Below is a small trained network, with its code and all its weights. Each question gives an input and a class and asks what happens when units are switched off, that is, made to give their printed mean instead of their output.

import numpy as np


def w(rows, s, z=0):
    codes = np.array(rows[::2]) - 128.0
    scale = np.full(codes.shape[1], s)
    scale[-1] = z or s
    return codes * scale


def f(y):
    return np.maximum(y, 0)


def log_softmax(a):
    a = a - a.max(-1, keepdims=True)
    return a - np.log(np.exp(a).sum(-1, keepdims=True))


def net(x, mask):
    res = np.array(x, float).reshape(1, 3) / 4 @ E
    y = f(res @ A[0][:, :-1].T + A[0][:, -1])
    res = res + np.where(mask, y, B[0][:, -1]) @ B[0][:, :-1]
    return log_softmax(res[-1] @ U[:, :-1].T + U[:, -1])


A, B = {}, {}
E = w([
[131,132,99,157,171,151,139,214,253,186,148],'x0',
[52,179,89,97,75,141,173,153,106,69,225],'x1',
[169,167,72,20,128,190,71,117,139,154,108],'x2',
],0.017)
A[0] = w([
[115,183,52,153,107,172,186,210,170,141,246,26],'neuron 1',
[123,148,184,217,123,103,160,188,159,156,130,125],'neuron 2',
[117,124,166,190,144,105,139,103,90,80,162,167],'neuron 3',
[141,190,79,26,106,197,85,101,114,143,145,107],'neuron 4',
[121,139,114,114,84,118,113,99,116,51,161,119],'neuron 5',
[101,190,79,5,109,134,129,60,69,128,154,104],'neuron 6',
[101,149,147,122,104,143,142,100,106,63,144,117],'neuron 7',
[166,115,178,195,163,115,156,154,201,135,94,150],'neuron 8',
[69,204,78,108,149,119,188,246,209,118,167,26],'neuron 9',
[183,79,157,143,134,116,88,38,54,103,42,223],'neuron 10',
[142,72,169,215,169,83,123,150,139,119,134,170],'neuron 11',
[199,173,74,65,111,161,37,131,157,204,117,140],'neuron 12',
[137,99,159,118,148,91,96,81,92,124,23,205],'neuron 13',
[150,160,99,52,140,152,71,119,65,134,111,92],'neuron 14',
[170,111,160,164,252,144,129,159,213,220,92,127],'neuron 15',
[121,116,186,164,181,105,121,189,146,97,95,137],'neuron 16',
[108,182,144,89,93,131,164,124,29,107,170,125],'neuron 17',
[107,81,158,255,109,81,164,140,95,149,171,254],'neuron 18',
[93,119,184,174,64,87,196,144,103,63,169,161],'neuron 19',
],0.01,0.0081)
B[0] = w([
[141,98,168,122,162,119,126,70,161,104,78,214],'neuron 1',
[117,111,125,108,103,142,140,124,87,103,97,188],'neuron 2',
[105,114,146,118,127,102,79,112,93,161,148,190],'neuron 3',
[164,165,90,133,81,150,185,133,137,96,98,216],'neuron 4',
[110,157,113,164,119,128,120,169,107,112,126,179],'neuron 5',
[137,136,108,139,72,100,154,130,137,107,135,218],'neuron 6',
[105,129,114,169,104,118,117,130,94,154,148,176],'neuron 7',
[126,115,115,104,93,140,157,169,91,104,107,205],'neuron 8',
[125,104,175,92,178,137,132,91,166,111,77,213],'neuron 9',
[135,92,184,106,165,122,131,50,155,114,101,238],'neuron 10',
[124,128,119,91,113,151,181,149,86,89,86,198],'neuron 11',
[200,191,110,113,149,167,107,154,182,156,149,234],'neuron 12',
[171,106,168,105,150,121,135,94,166,125,84,213],'neuron 13',
[149,136,115,130,84,152,158,144,172,125,109,188],'neuron 14',
[156,124,57,115,101,154,119,181,69,128,167,251],'neuron 15',
[152,122,131,95,127,130,164,150,105,104,117,173],'neuron 16',
[141,154,105,165,99,119,149,144,111,97,160,206],'neuron 17',
[26,111,170,143,143,74,145,124,8,74,134,230],'neuron 18',
[89,140,149,155,129,107,94,118,98,160,141,219],'neuron 19',
],0.014,0.024)
U = w([
[94,84,205,128,236,94,109,55,106,112,69,172],'0',
[126,150,87,144,41,121,166,187,79,88,111,149],'1',
[168,155,157,129,151,134,113,25,251,135,65,148],'2',
[169,163,67,115,156,161,41,227,127,243,138,4],'3',
[66,175,142,225,113,78,64,107,82,143,239,129],'4',
],0.011,0.0031)

Each question gives the input, the list of numbers given to net, and the class t.
The units are the neurons (one row each of A and B). Each row of codes is followed by its name. A weight is (code - 128) times the scale printed after its matrix; where a second scale follows, it is the last column's (A, B and U).
mask holds one flag per neuron, in row order. A switched-off neuron (its flag False) gives its mean, the last column of its row in B, instead of its output. The means were averaged over made-up inputs and are rounded, as every weight is.
A unit's drop is (log p(t) with every unit on - log p(t) with that unit switched off) / (log p(t) with every unit on - log p(t) with every unit switched off).
most important unit: the unit with the biggest drop
top k neurons: the k neurons with the biggest drops, biggest first
drop when u is switched off: that unit's drop, to one decimal
input [-7,5,0], class 4: most important unit -> neuron 19
input [1,8,1], class 2: top 2 neurons -> (neuron 1; neuron 9)
input [-8,0,-6], class 0: top 2 neurons -> (neuron 10; neuron 13)
input [7,0,6], class 3: top 2 neurons -> (neuron 15; neuron 10)
input [-4,0,2], class 2: top 2 neurons -> (neuron 15; neuron 18)
input [1,-3,5], class 3: top 2 neurons -> (neuron 1; neuron 9)
input [7,-4,1], class 3: top 2 neurons -> (neuron 18; neuron 12)
input [1,6,-3], class 0: top 3 neurons -> (neuron 1; neuron 9; neuron 15)
input [-3,-3,6], class 2: drop when neuron 18 is switched off -> 0.0
input [-7,-1,-6], class 0: drop when neuron 10 is switched off -> 0.2
input [-4,-2,1], class 2: drop when neuron 18 is switched off -> 0.5
input [-3,0,-5], class 0: drop when neuron 15 is switched off -> 0.2
